[[128 142 125 122 125 123]
 [130 123 126 127 122 121]
 [116 137 143 139 154 143]
 [120 135 140 135 148 139]
 [129 117 125 131 126 128]
 [120 134 137 134 145 136]]: 123

[[123 135 113 123 139 126 134 133]
 [140 118 111 157 126 121 125 134]
 [142 154 103 157 107 132 134 131]
 [139 129 115 125 132 124 128 143]
 [123 132 125 118 138 124 127 130]
 [142 131 130 125 143 132 129 148]
 [135 154 130 109 143 117 119 148]]: 133

[[137 132 136 137 131 126 143]
 [121 124 116 121 135 130 125]
 [116 118 114 116 149 121 153]
 [118 126 121 118 146 126 154]
 [108 126 106 107 152 130 149]
 [122 144 116 120 141 139 144]
 [122 137 127 123 122 144 111]
 [126 133 135 128 116 142 106]
 [140 119 121 138 133 117 131]
 [130 116 132 131 140 115 154]
 [120 142 116 119 135 142 130]
 [114 149 100 111 133 154 108]]: 143

[[130 129 114 139 139 141 128]
 [119 112 125 130 125 131 131]
 [132 147 126 136 138 136 131]
 [128 118 116 133 133 136 127]
 [122 125 127 132 129 133 132]
 [127 106 109 133 132 138 124]
 [133 117 124 121 125 122 121]]: 128

[[142 127 138 121 122 128 105 146 105 124 133 149]
 [153 157 118 129 118 125 115 125 110 129 126 155]
 [124 133 113 137 139 122 146 110 142 133 127 114]
 [133 145 135 140 126 112 128 142 124 152 133 130]
 [132 124 142 138 147  99 126 146 132 142 145 123]
 [115 123 135 122 116 144 133 131 132 125 115 112]
 [113 108 151 123 126 128 123 151 124 128 125 108]
 [113 129 127 129 117 144 140 127 131 132 112 109]]: 149

[[124 125 128 125 129 129 126 125 125]
 [122 129 125 122 133 131 133 131 122]
 [129 120 136 130 135 118 149 136 132]
 [135 124 137 135 131 119 144 135 137]
 [133 125 124 132 130 125 127 129 131]
 [123 134 132 124 132 133 140 133 126]
 [128 128 134 129 131 127 139 132 130]
 [129 134 128 128 130 132 133 131 129]
 [139 128 134 139 124 125 127 127 139]
 [127 120 125 127 134 122 134 132 127]
 [120 127 115 119 137 129 132 134 119]]: 125

[[147 121 112 157 134 141 112 133 119 118 135 145 114]
 [116 133 141 110 111 116 139 124 143 127 117 112 139]
 [117 141 144 106 116 120 137 130 141 141 121 114 142]
 [109 141 131 104 137 114 127 138 121 145 118 113 129]
 [142 128 134 134 132 140 141 112 138 117 140 137 139]
 [121 108 117 120 149 123 124 124 112 120 133 135 122]
 [129 147 128 131 108 130 116 139 123 147 115 122 119]
 [124 121 120 137 118 123 121 146 128 132 120 120 120]
 [136 120 133 129 123 127 140 119 140 117 137 131 137]
 [133 133 119 139 147 143 116 120 116 123 133 143 115]]: 114

[[128 128 131 121 132 130 124 131 122 132]
 [123 132 137 129 125 126 128 116 123 128]
 [130 129 149 133 122 129 127 122 130 132]
 [130 123 143 130 131 132 121 117 123 119]
 [137 128 120 127 131 126 128 156 127 126]
 [132 123 109 123 130 127 145 118 129 128]]: 132
---
[[139 145 152 109 134]
 [142 127 144 142 128]
 [121 138 131 108 153]] value 138

[[125 147 138 130 107 106 147]
 [122 123 110 120 134 116 128]
 [148 107 125 132 108 113 122]] value 107

[[129 133 149 128]
 [119 117 143 142]
 [114 138 137 130]] value 138

[[139 135 127 110]
 [117 139 131 153]
 [126 126 146 121]] value 126

[[132 126 129 129 135 124 126]
 [136 125 128 131 132  99 119]
 [123 126 133 132 127 129 123]] value 126

[[113 152 142 105 141 112]
 [148 117 107 143 107 146]
 [117 157 116 112 103 156]] value 157
---
[[126 157 115 125 118 116]
 [138 155 126 124 126 113]] --> 126

[[149 132 143 110 117 133 132]
 [151 130 118 149 117 115 135]] --> 118

[[131 123 134 144]
 [145 130 129 150]] --> 129

[[140 115 120 122 139 115 131]
 [119 112 151 133 110 122 118]] --> 151

[[130 107 140 141]
 [129 120 134 135]] --> 134

[[115 142 115 138 121 137 141]
 [123 156 107 125 129 152 138]] --> 107

[[119 131 113 115 117]
 [125 123 149 144 150]] --> 149

[[108 111 124 127 144 128]
 [151 147 112 114 102 133]] --> 112

[[107 123 129 156 107]
 [118 128 137 136 106]] --> 137

[[103 128 149 119 133 145 121]
 [137 128 125 114 134 138 127]] --> 125
---
[113, 112, 145, 152, 157] --> 152
[[108, 153, 105, 118], [126, 110, 130, 142]] --> 130
[[148, 153, 105, 131, 124, 137, 99], [99, 146, 110, 134, 103, 156, 131], [153, 129, 123, 112, 99, 119, 99]] --> 119
[[136, 117, 103, 152, 123, 146, 106], [144, 109, 132, 112, 122, 104, 135]] --> 104
[[132, 124, 130, 106, 126, 122], [128, 124, 130, 108, 126, 123], [128, 124, 134, 116, 126, 125]] --> 126
[[150, 146, 116, 119, 113, 144, 114], [155, 122, 107, 123, 107, 128, 119], [131, 156, 135, 131, 145, 151, 120]] --> 151
[156, 117, 123, 125, 131, 134, 144] --> 134
---
array([[111, 155, 122, 109, 110, 153],
       [132, 130, 156, 113, 117, 114]]) Answer: 156, 109

array([158, 127, 139, 135, 147, 146, 100]) Answer: 158, 100

array([[140, 131, 117, 127],
       [128, 146, 118,  98],
       [120, 144, 142, 113]]) Answer: 146, 98

array([117, 153, 129, 128, 148]) Answer: 153, 117

array([106, 135, 137, 153, 116, 130, 152]) Answer: 153, 106

array([[108, 130, 126, 152, 117, 124, 129],
       [112, 110, 133, 140, 134, 127, 130]]) Answer: 152, 108

array([104, 133, 129, 114, 115, 142]) Answer: 142, 104
